M: 193 -239 143 -313 -122 276 -130 301
A: -51 -313 -57 838 396 292 162 7
J: -446 -108 -389 375 -4 308 -195 303
Y: -233 78 -73 38 -56 -130 5 -57
Z: -536 303 -389 -58 -199 -126 24 -390
P: -536 303 -267 -131 -199 -357 24 -390
E: -361 307 -218 22 -19 0 6 -70
K: 170 -141 108 -228 -75 335 -284 688
common M Y:  | -130
common Y A:  | -57
common A M:  | -313
-51 -313 -57 838 396 292 162 7 | A

C: 3 -108 -11 -121 67 229 -536 -120 20 -217 112 -48 -207 24 174 294 -161 160 241 -18 149 57 4 570 -598 222 168 319 -18 -269 -24 -62 -185 7
H: -27 16 -40 -244 342 -66 118 -187 87 21 39 -80 -139 98 -302 414 -155 257 160 -114 -137 -11 12 24 255 -62 -402 294 51 299 -394 104 -329 500
D: 348 166 -44 -72 -190 -35 246 132 -26 -341 131 94 -199 19 28 -221 142 65 -341 424 231 -54 -177 -289 103 13 808 155 -49 470 126 127 -772 98
B: 3 -108 -11 -121 67 229 -536 -120 20 -217 112 -48 -207 24 -19 294 -161 160 241 -375 149 57 4 570 -598 222 168 319 -18 -269 -24 -62 297 -12
F: 206 150 -381 23 126 -105 -184 78 -121 -30 -125 94 -131 -126 107 -106 21 -33 -260 -19 43 117 212 63 373 -57 -42 -251 56 428 202 432 -311 130
R: -108 -9 -91 22 50 13 -93 821 202 555 -151 33 -95 -150 40 -249 139 -82 75 108 234 51 -200 -96 306 -192 -245 -387 94 -317 201 -725 -305 -121
N: 28 -200 -26 -130 -294 374 -3 -209 40 -107 -89 -70 101 221 182 93 158 -210 -18 -117 178 -157 85 -248 -342 61 32 22 51 535 -17 161 -6 225
common B N:  | -18
common N C:  | -18

X: 28 -436 71 562 99 -352 -185 -518 62 -160 -178 140 -936 -39 476 -901 -743 -342 -436 -216 -354 212 -232 -264 52 -771 53 -334 -592 -379 -624 210 -562 -962
T: -405 -435 -408 -329 92 -5 -697 244 286 -102 225 -292 372 -274 -549 136 -518 260 189 -436 -185 -177 6 132 149 -199 -436 -167 185 -62 -519 -563 -562 133
V: 28 -436 -435 562 562 -352 -185 -518 62 -160 -592 140 -936 -39 476 -901 -743 -342 -436 -216 -354 212 -232 -264 52 -771 53 -334 -592 -379 181 210 -562 -962
28 -436 -435 562 562 -352 -185 -518 62 -160 -592 140 -936 -39 476 -901 -743 -342 -436 -216 -354 212 -232 -264 52 -771 53 -334 -592 -379 181 210 -562 -962 | V
-405 -435 -408 -329 92 -5 -697 244 286 -102 225 -292 372 -274 -549 136 -518 260 189 -436 -185 -177 6 132 149 -199 -436 -167 185 -62 -519 -563 -562 133 | T
28 -436 71 562 99 -352 -185 -518 62 -160 -178 140 -936 -39 476 -901 -743 -342 -436 -216 -354 212 -232 -264 52 -771 53 -334 -592 -379 -624 210 -562 -962 | X

koz: -415 14 -34 93 64 -651 13 -165 -171 -534 645 62 25 -18 -274 466 -345 332 -475 870 110 -72 22 273 -713 360 81 -587 13 -17 285 -564 226 -293 -243 -20 -79 59 -193 -739 -573 -571
gomob: -396 33 -33 90 -2 -632 7 -194 -159 -531 619 90 29 -59 -246 469 -369 354 -441 886 97 -72 59 293 -761 389 102 -678 14 11 310 -581 221 -306 -214 -37 -140 46 -143 -713 -540 -552
lema: -447 -101 -108 137 70 -666 34 -117 -282 -671 750 -14 16 122 -303 -63 -266 386 707 769 169 -157 94 147 -568 -141 19 -441 -126 -83 243 -543 263 -283 -164 -62 -37 146 -286 -573 -715 -663
liru: -396 -200 -20 90 -2 -632 7 -194 -159 -531 619 90 29 -59 -246 469 -369 354 -441 886 97 -72 59 293 -761 389 -62 -678 14 11 310 -581 221 -306 -214 344 -91 46 -143 -713 -540 -552
nosi: -294 -88 29 110 -46 -823 38 -292 -57 -642 547 111 -49 -36 -386 607 -507 366 -170 868 149 -39 -131 440 -697 445 238 -646 -74 143 161 -351 125 -254 -190 111 -6 -95 -241 -708 -262 -473
Zon: -426 82 -31 72 10 -546 -7 -190 -149 -501 620 102 18 -73 -245 420 -346 345 -483 971 86 -105 53 286 -790 368 98 -663 9 -10 337 -606 204 -311 -231 -38 -103 45 -126 -767 -566 -576
Mina: -391 -130 -80 128 -1 -733 32 -182 -20 -683 708 25 -27 101 -404 612 -356 305 -411 750 201 -101 16 232 -549 360 47 -404 -139 22 184 -393 206 -260 -142 -17 -19 345 -299 -589 -553 -618
luni: -462 20 -94 113 43 -593 33 -87 -275 -575 732 3 31 50 -285 479 -260 708 -625 808 114 -149 101 147 -678 309 36 -267 -62 -100 325 -640 286 -289 -238 -140 -89 112 -189 -679 -620 -662
nikob: -370 -103 -6 90 2 -732 48 -231 -178 -636 636 75 -15 123 -356 609 -396 344 -346 836 163 -51 -29 313 -613 393 101 -613 -45 36 167 -465 208 99 -206 40 -28 83 -266 -657 -486 -567
common liru Mina:  | -20
-294 -88 29 110 -46 -823 38 -292 -57 -642 547 111 -49 -36 -386 607 -507 366 -170 868 149 -39 -131 440 -697 445 238 -646 -74 143 161 -351 125 -254 -190 111 -6 -95 -241 -708 -262 -473 | nosi
-396 -200 -20 90 -2 -632 7 -194 -159 -531 619 90 29 -59 -246 469 -369 354 -441 886 97 -72 59 293 -761 389 -62 -678 14 11 310 -581 221 -306 -214 344 -91 46 -143 -713 -540 -552 | liru
common Zon Mina:  | 345
common Mina Zon:  | 345

lakos: 148 -101 14 -191 149 167 305 239 261 513 14 892 451 192 255 -104 -113 57
lapir: 220 120 137 452 828 753 625 316 51 43 -13 171 -75 -131 98 -182 -127 65
tup: 127 -96 28 -184 169 238 448 526 574 733 614 663 150 -1 98 -138 -110 34
Dized: 147 -99 -3 -179 136 220 430 473 565 752 660 655 163 -31 106 -150 -144 24
dit: 183 -92 18 -172 134 152 249 128 -32 54 107 493 431 565 794 361 193 161
veli: 444 24 36 25 142 167 261 127 1 30 -3 231 65 208 640 518 538 13
sus: 651 548 739 381 465 317 312 140 -8 13 -7 24 -86 -119 120 -142 -25 291
Ved: 155 -88 136 114 594 799 963 674 340 200 34 212 -93 -116 88 -175 -154 40
common Dized Ved:  | 136
common veli lapir:  | 65
common Dized sus:  | 24

